A =
[[  2.2 -69.3  69.1 -31.3  29.7 -59.5  60.8 -23.2]
 [-33.8   6.2 -37.0 -66.6 -41.7 -10.6  35.7  28.1]
 [-44.0 -24.0  12.1  10.4  54.6  35.0  33.0  75.8]
 [ 16.0  49.3  60.8  83.6  77.7 -56.9   0.0  21.5]
 [ -6.1 -19.0 -85.2 -21.7  42.1   0.8  51.5 -30.4]
 [-62.6 -11.5   6.6   0.1 -28.8 -15.4 -43.6  32.7]]
Rows and columns are numbered from 1.
Read off the entry in row 1 and column 2.
A: -69.3
The entry just right of the smallest entry is -21.7
The entry directly above 83.6 -> 10.4
Read off the bottom-left entry.
A: -62.6
The top-left entry: 2.2
The entry in row 3 and column 3 is 12.1
The entry just left of -28.8: 0.1
Read off the bottom-right entry.
A: 32.7
Read off the entry at row 1, column 3.
A: 69.1
Read off the entry at row 2, column 2.
A: 6.2
The entry at row 3, column 1: -44.0
Read off the entry just right of 83.6.
A: 77.7
The entry just left of the smallest entry: -19.0
Read off the entry directly below 42.1.
A: -28.8
The top-right entry is -23.2
Read off the entry directly above -62.6.
A: -6.1
Read off the entry at row 2, column 1.
A: -33.8
The entry just right of -41.7: -10.6
The entry in row 3 and column 2 is -24.0
Read off the entry just right of -11.5.
A: 6.6
The entry just right of 0.8 is 51.5
The entry just left of -41.7 is -66.6
Read off the entry directly below -10.6.
A: 35.0
Read off the entry just right of 33.0.
A: 75.8

Read these off the grid that follows. Counting starts at 1.
1) Give the bottom-left entry.
2) Give the entry directly below -0.024.
3) Give the entry in the top-right corner.
4) Give the entry at row 3, column 1.
5) Give the entry in the bottom-right corner.
6) Give the top entry of the column that holds the smallest entry.
7) Give the entry in row 1 and column 3.
8) Give the entry just right of 0.021.
[[ 0.006 -0.024  0.057  0.014  0.064  0.048  0.006 -0.065]
 [-0.043 -0.133  0.168 -0.033 -0.029  0.073  0.006  0.028]
 [-0.034 -0.034  0.099 -0.008 -0.021  0.043  0.006 -0.025]
 [ 0.015  0.048  0.012  0.019  0.008  0.021  0.006 -0.074]]
1) 0.015
2) -0.133
3) -0.065
4) -0.034
5) -0.074
6) -0.024
7) 0.057
8) 0.006

Questions about the table below.
1) The 3rd entry from the end, reading row by row?
2) The bottom entry of the column that holds the largest entry?
3) The entry directly above 4682?
4) The entry directly above 5336?
5) The entry directly above the largest entry?
6) The entry directly above 4977?
7) The entry just left of 4131?
8) The third entry on the main diagonal?
[[6516 4428 5284 3283 2985 4325]
 [6340 4889 5012 4165 3858 4795]
 [5246 5029 5371 4666 4616 4866]
 [6708 4758 5000 5621 4813 4892]
 [4035 5357 5039 6548 6898 5546]
 [5993 4682 5054 3704 3614 4606]
 [6740 4215 5257 2824 2449 4333]
 [3852 4001 5373 3641 3283 4521]
 [5795 4743 5208 4131 4402 4693]
 [5869 4521 5256 3362 3179 4555]
 [4886 5146 5011 5276 5184 5170]
 [5812 4759 5342 3828 3650 6490]
 [2944 5849 4699 8043 8691 6095]
 [4299 5336 4977 6072 6499 5367]
 [7413 4016 3608 4539 1140 3983]]
1) 4539
2) 1140
3) 5357
4) 5849
5) 3650
6) 4699
7) 5208
8) 5371

Questions about the table below.
1) Give the maximum.
2) Give the entry just right of the largest entry.
[[-271.6   94.8  -45.6   31.5  -61.6   98.4   10.5  -35.4   50.5 -145.8
     7.8   87.6  130.3 -115.1 -111.3   22.2]
 [-282.3   15.0 -105.9 -148.7  -31.5   55.3   17.8   54.7    0.8  -21.4
   -18.0   40.2   61.5 -117.5  -13.9 -291.1]
 [ -46.9   14.6  -24.3   77.3 -196.6  203.9   36.9  -11.1  -27.5 -128.3
  -139.5  -75.9    4.6 -135.7  -14.6 -269.7]
 [-207.8 -178.4  -84.2 -141.3  101.1 -157.1  -84.6  -29.7   92.5  -53.2
    74.3 -179.6   27.3   27.2 -244.4  -97.2]
 [ -35.8  124.3    9.0   34.7 -183.4   87.0  111.0    8.8  -89.5 -177.7
  -127.7   65.1   90.1 -164.4   19.5   19.3]
 [ -43.0   54.4   87.6  121.7   14.9   21.0 -270.4 -134.7  -27.3 -106.3
    12.5 -213.4  -62.7   33.3 -198.5   17.3]
 [  43.0 -143.1  180.2   95.4 -130.7  -70.6   29.5 -199.1 -212.4 -210.3
    31.2  -21.4  -22.9    8.4  -81.3  -21.8]]
1) 203.9
2) 36.9

arr =
array([605, 694, 757, 461, 925, 224, 538, 543, 299, 465,  15, 887, 456,
       738, 746])
Read off the entry just left of 738.
Answer: 456
The entry just right of 543: 299

Questions about the matrix below.
1) Find the entry just right of 10.3.
2) Find the entry just left of the smallest entry.
3) Find the entry just right of the centre entry.
4) Find the entry just left of -14.4.
5) Find the entry just left of the centre entry.
[[ 14.2  14.0  17.1  -5.9   7.5   8.1 -36.9   5.1   7.4   6.2  12.5 -26.3
  -24.6 -19.7 -42.1]
 [ 40.8  62.5  38.6 -10.4  -0.8  -1.2 -41.4   8.2  -4.8  13.2   4.8 -14.4
  -48.2 -30.6 -36.3]
 [ 26.3  42.0  34.1 -15.1  -5.0   4.7 -30.6  23.2  12.0  20.2   0.4  -9.2
  -19.7 -19.6 -44.6]
 [ 13.0  10.3  11.3   1.0  12.5  16.9 -37.7  -6.7   8.2  -6.3  14.1 -27.2
  -38.7 -26.4 -28.0]
 [ 45.7  58.8  40.1 -17.0  -8.5   3.4 -46.3  36.2   5.2  45.7  13.3 -23.1
  -13.3 -25.0 -82.9]
 [ 40.1  54.8  39.5 -11.7  -7.8   3.4 -33.2  15.6   5.0  18.7   3.2 -10.9
  -40.4 -27.4 -38.0]
 [ 44.4  64.2  34.2   0.6   8.3  -5.4 -53.1  -7.0 -16.0   1.7  10.0 -19.5
  -66.2 -31.4 -29.4]]
1) 11.3
2) -25.0
3) 8.2
4) 4.8
5) -37.7
